Below is a small trained network, with its code and all its weights. Each question gives an input and a class and asks what happens when units are switched off, that is, made to give their printed mean instead of their output.

import numpy as np


def w(rows, s, z=0):
    codes = np.array(rows[::2]) - 128.0
    scale = np.full(codes.shape[1], s)
    scale[-1] = z or s
    return codes * scale


def f(y):
    return np.maximum(y, 0)


def log_softmax(a):
    a = a - a.max(-1, keepdims=True)
    return a - np.log(np.exp(a).sum(-1, keepdims=True))


def net(x, mask):
    res = np.array(x, float).reshape(1, 6) / 4 @ E
    y = f(res @ A[0][:, :-1].T + A[0][:, -1])
    res = res + np.where(mask, y, B[0][:, -1]) @ B[0][:, :-1]
    return log_softmax(res[-1] @ U[:, :-1].T + U[:, -1])


A, B = {}, {}
E = w([
[177,38,184,139,186,89,151,154,166,187,140,179],'x0',
[108,182,202,162,97,161,159,147,105,94,46,101],'x1',
[139,103,83,2,148,210,193,211,171,168,152,169],'x2',
[138,63,94,78,119,79,143,114,142,77,45,137],'x3',
[84,162,171,105,51,100,118,233,79,116,147,91],'x4',
[175,182,201,202,206,151,145,109,177,164,52,115],'x5',
],0.0052)
A[0] = w([
[125,116,197,159,120,119,148,190,123,121,80,126,175],'N1',
[110,79,134,140,97,128,110,133,109,115,232,140,92],'N2',
[121,218,134,132,129,250,150,148,129,137,151,120,58],'N3',
[130,163,198,168,131,99,128,222,127,145,91,114,115],'N4',
[136,100,101,129,156,160,130,81,140,153,177,132,169],'N5',
[146,151,139,140,160,141,111,203,148,179,240,131,70],'N6',
[135,161,173,218,143,148,132,65,136,121,59,121,194],'N7',
[137,172,139,197,144,118,99,56,131,145,111,125,251],'N8',
],0.016,0.0017)
B[0] = w([
[169,128,199,197,197,106,229,138,153,180,220,128,195],'N1',
[131,212,240,211,151,123,202,177,143,156,185,109,183],'N2',
[167,28,168,164,187,96,179,86,141,154,112,159,209],'N3',
[136,37,141,105,128,166,234,97,137,146,97,154,203],'N4',
[123,74,242,168,123,119,254,177,90,153,134,121,185],'N5',
[105,191,105,146,88,90,56,122,114,88,145,111,192],'N6',
[64,173,155,132,64,84,161,206,74,85,242,107,248],'N7',
[123,216,176,129,89,91,56,217,131,140,183,108,224],'N8',
],0.0081,0.012)
U = w([
[114,146,32,67,104,159,61,97,122,78,58,108,253],'0',
[193,3,144,135,225,143,173,100,174,199,107,191,211],'1',
[67,232,143,142,52,91,104,185,65,81,171,68,189],'2',
],0.0059,0.00016)

Each question gives the input, the list of numbers given to net, and the class t.
The units are the neurons (one row each of A and B). Each row of codes is followed by its name. A weight is (code - 128) times the scale printed after its matrix; where a second scale follows, it is the last column's (A, B and U).
mask holds one flag per neuron, in row order. A switched-off neuron (its flag False) gives its mean, the last column of its row in B, instead of its output. The means were averaged over made-up inputs and are rounded, as every weight is.
A unit's drop is (log p(t) with every unit on - log p(t) with that unit switched off) / (log p(t) with every unit on - log p(t) with every unit switched off).
The circuit of an input: a set's keep is (log p(t) with only the set's units on - log p(t) with every unit switched off) / (log p(t) with every unit on - log p(t) with every unit switched off). Starting from all 8 units, units are removed one at a time, each time the one whose removal leaves the highest keep (on an exact tie, the one counted first), for as long as the keep stays at least 0.8.
units of the circuit, in order: the units of the circuit, biggest drop first
top k neurons: the k neurons with the biggest drops, biggest first
drop of u: that unit's drop, to one decimal
input [-8,-5,5,2,8,1], class 0: units of the circuit, in order -> [N7; N8; N1]
input [8,-7,4,-7,-2,3], class 2: units of the circuit, in order -> [N6]
input [1,5,-1,6,3,-4], class 1: top 4 neurons -> [N7; N8; N6; N1]
input [-1,2,1,-5,-3,-4], class 1: top 3 neurons -> [N7; N8; N3]
input [-2,4,1,-8,-8,-4], class 1: top 3 neurons -> [N3; N7; N5]
input [8,7,-4,2,4,1], class 1: top 3 neurons -> [N4; N1; N6]
input [3,2,2,-6,5,7], class 1: top 2 neurons -> [N4; N3]
input [7,2,4,-8,3,-2], class 1: top 2 neurons -> [N7; N8]
input [5,3,0,7,-8,7], class 2: drop of N7 -> 0.1
input [6,3,-1,6,-4,8], class 2: drop of N7 -> 0.7
input [-4,-5,6,7,8,7], class 1: drop of N7 -> 0.2
